Below is a small trained network, with its code and all its weights. Each question gives an input and a target symbol and asks what happens when units are switched off, that is, made to give their printed mean instead of their output.

import numpy as np


def w(rows, s, z=0):
    codes = np.array(rows[::2]) - 128.0
    scale = np.full(codes.shape[1], s)
    scale[-1] = z or s
    return codes * scale


def norm(h):
    return h / np.sqrt((h * h).mean(-1, keepdims=True) + 1e-5)


def f(y):
    return np.maximum(y, 0)


def softmax(a):
    e = np.exp(a - a.max(-1, keepdims=True))
    return e / e.sum(-1, keepdims=True)


def log_softmax(a):
    a = a - a.max(-1, keepdims=True)
    return a - np.log(np.exp(a).sum(-1, keepdims=True))


def net(x, mask):
    ids = ['ηλξτφψ'.index(c) for c in x.split()]
    T = len(ids)
    res = E[ids] + P[:T]
    r = norm(res)
    for j in range(3):
        rows = slice(2 * j, 2 * j + 2)
        q, k, v = (r @ M[0][rows].T for M in (Q, K, V))
        z = softmax(np.where(np.tri(T) > 0, q @ k.T / 2**0.5, -1e9)) @ v
        o = O[0][rows]
        res = res + np.where(mask[j], z, o[:, -1]) @ o[:, :-1]
    y = f(norm(res) @ A[0][:, :-1].T + A[0][:, -1])
    res = res + np.where(mask[3:11], y, B[0][:, -1]) @ B[0][:, :-1]
    return log_softmax(norm(res)[-1] @ U[:, :-1].T + U[:, -1])


Q, K, V, O, A, B = {}, {}, {}, {}, {}, {}
E = w([
[182,184,139,60],'η',
[160,199,158,32],'λ',
[242,185,225,146],'ξ',
[156,194,132,3],'τ',
[135,146,189,64],'φ',
[173,134,204,90],'ψ',
],0.003)
P = w([
[186,3,94,97],'0',
[66,115,96,223],'1',
[113,121,141,47],'2',
[113,55,108,108],'3',
[140,196,161,117],'4',
[150,139,157,108],'5',
[136,63,96,105],'6',
[81,187,144,173],'7',
[177,181,144,99],'8',
[141,72,80,89],'9',
],0.0053)
Q[0] = w([
[117,89,125,156],'head 0',
[104,120,55,94],'head 0',
[177,157,196,141],'head 1',
[126,230,182,116],'head 1',
[170,216,205,92],'head 2',
[139,254,209,92],'head 2',
],0.008)
K[0] = w([
[101,110,157,112],'head 0',
[93,144,112,131],'head 0',
[120,153,161,95],'head 1',
[51,196,135,140],'head 1',
[129,205,160,141],'head 2',
[108,250,157,143],'head 2',
],0.012)
V[0] = w([
[62,183,112,158],'head 0',
[113,34,120,45],'head 0',
[94,100,163,123],'head 1',
[190,61,63,138],'head 1',
[92,167,2,105],'head 2',
[99,35,110,34],'head 2',
],0.0057)
O[0] = w([
[124,78,179,140,3],'head 0',
[107,158,38,163,201],'head 0',
[83,151,57,161,121],'head 1',
[147,253,192,152,104],'head 1',
[157,126,118,207,23],'head 2',
[209,146,62,101,76],'head 2',
],0.0063,0.0031)
A[0] = w([
[107,253,127,99,82],'neuron 0',
[210,37,97,94,120],'neuron 1',
[172,60,60,170,155],'neuron 2',
[41,194,190,145,59],'neuron 3',
[117,83,180,57,189],'neuron 4',
[122,198,182,147,167],'neuron 5',
[116,88,200,124,132],'neuron 6',
[113,134,47,126,2],'neuron 7',
],0.007,0.0019)
B[0] = w([
[84,90,138,174,225],'neuron 0',
[45,67,204,113,192],'neuron 1',
[114,142,151,48,148],'neuron 2',
[83,205,253,67,205],'neuron 3',
[190,143,103,236,253],'neuron 4',
[88,67,153,81,178],'neuron 5',
[88,165,14,94,183],'neuron 6',
[155,41,181,147,148],'neuron 7',
],0.0049,0.0048)
U = w([
[219,206,37,65,202],'η',
[133,47,67,80,120],'λ',
[49,169,208,71,180],'ξ',
[190,1,192,183,129],'τ',
[136,96,44,227,65],'φ',
[162,194,105,194,1],'ψ',
],0.0094,0.0037)

Each question gives the input, a string of symbols that net reads in full, and the target symbol t.
The units are the heads (2 rows each of Q, K, V and O) and the neurons (one row each of A and B). Each row of codes is followed by its name. A weight is (code - 128) times the scale printed after its matrix; where a second scale follows, it is the last column's (O, A, B and U).
mask holds one flag per unit, heads first, then neurons. A switched-off unit (its flag False) gives its mean, the last column of its rows in O or B, instead of its output. The means were averaged over made-up inputs and are rounded, as every weight is.
A unit's drop is (log p(t) with every unit on - log p(t) with that unit switched off) / (log p(t) with every unit on - log p(t) with every unit switched off).
The circuit of an input: a set's keep is (log p(t) with only the set's units on - log p(t) with every unit switched off) / (log p(t) with every unit on - log p(t) with every unit switched off). Starting from all 11 units, units are removed one at a time, each time the one whose removal leaves the highest keep (on an exact tie, the one counted first), for as long as the keep stays at least 0.8.
circuit, biggest first: the units of the circuit, biggest drop first
most important unit: the unit with the biggest drop
k most important neurons: the k neurons with the biggest drops, biggest first
input ψ ξ ξ ξ φ η, target λ: circuit, biggest first => (head 1)
input ξ ξ λ λ ψ ξ ξ τ τ, target τ: circuit, biggest first => (head 1; neuron 4; head 2; head 0)
input λ ψ τ ξ λ ξ ξ λ ψ, target φ: circuit, biggest first => (head 1; head 2; neuron 4; neuron 6)
input ξ λ φ ξ, target λ: circuit, biggest first => (neuron 3; neuron 4; head 0)
input ξ τ ξ ξ ψ ξ λ λ λ, target φ: circuit, biggest first => (head 1; head 2; neuron 4; neuron 3)
input λ ξ λ λ φ τ, target λ: circuit, biggest first => (head 1; neuron 3)
input ξ λ ξ ξ τ λ ψ φ λ, target λ: 4 most important neurons => (neuron 3; neuron 0; neuron 1; neuron 7)
input ξ λ η, target φ: 2 most important neurons => (neuron 4; neuron 6)
input η τ η, target τ: circuit, biggest first => (head 2; neuron 3; head 0)
input τ η η, target ψ: circuit, biggest first => (neuron 4; head 2; head 0; neuron 1)
input λ λ ξ λ τ ξ ξ φ τ ψ, target η: 2 most important neurons => (neuron 3; neuron 5)
input λ η λ ξ, target η: 2 most important neurons => (neuron 3; neuron 4)
input λ τ ξ ξ τ λ, target τ: 2 most important neurons => (neuron 6; neuron 3)
input τ ψ ψ, target η: circuit, biggest first => (neuron 1; neuron 3; neuron 4)
input ψ λ ξ τ, target η: circuit, biggest first => (head 2)
input ψ ξ λ ξ λ ξ, target φ: circuit, biggest first => (head 1; head 2; neuron 4; neuron 6)
input ξ ξ ξ λ λ τ λ τ τ, target τ: circuit, biggest first => (head 1; head 2; neuron 4; head 0)
input ξ ψ φ, target η: 2 most important neurons => (neuron 3; neuron 1)
input ξ τ λ, target τ: 2 most important neurons => (neuron 1; neuron 4)
input ξ ξ ξ λ, target η: most important unit => head 2
input λ ξ λ λ τ ξ ξ, target ξ: 4 most important neurons => (neuron 1; neuron 4; neuron 2; neuron 7)
input λ ξ λ ξ, target λ: 4 most important neurons => (neuron 3; neuron 4; neuron 0; neuron 6)
input ξ ξ ξ φ, target η: 2 most important neurons => (neuron 3; neuron 5)
input ξ ξ ξ τ η ψ, target ψ: 2 most important neurons => (neuron 4; neuron 6)
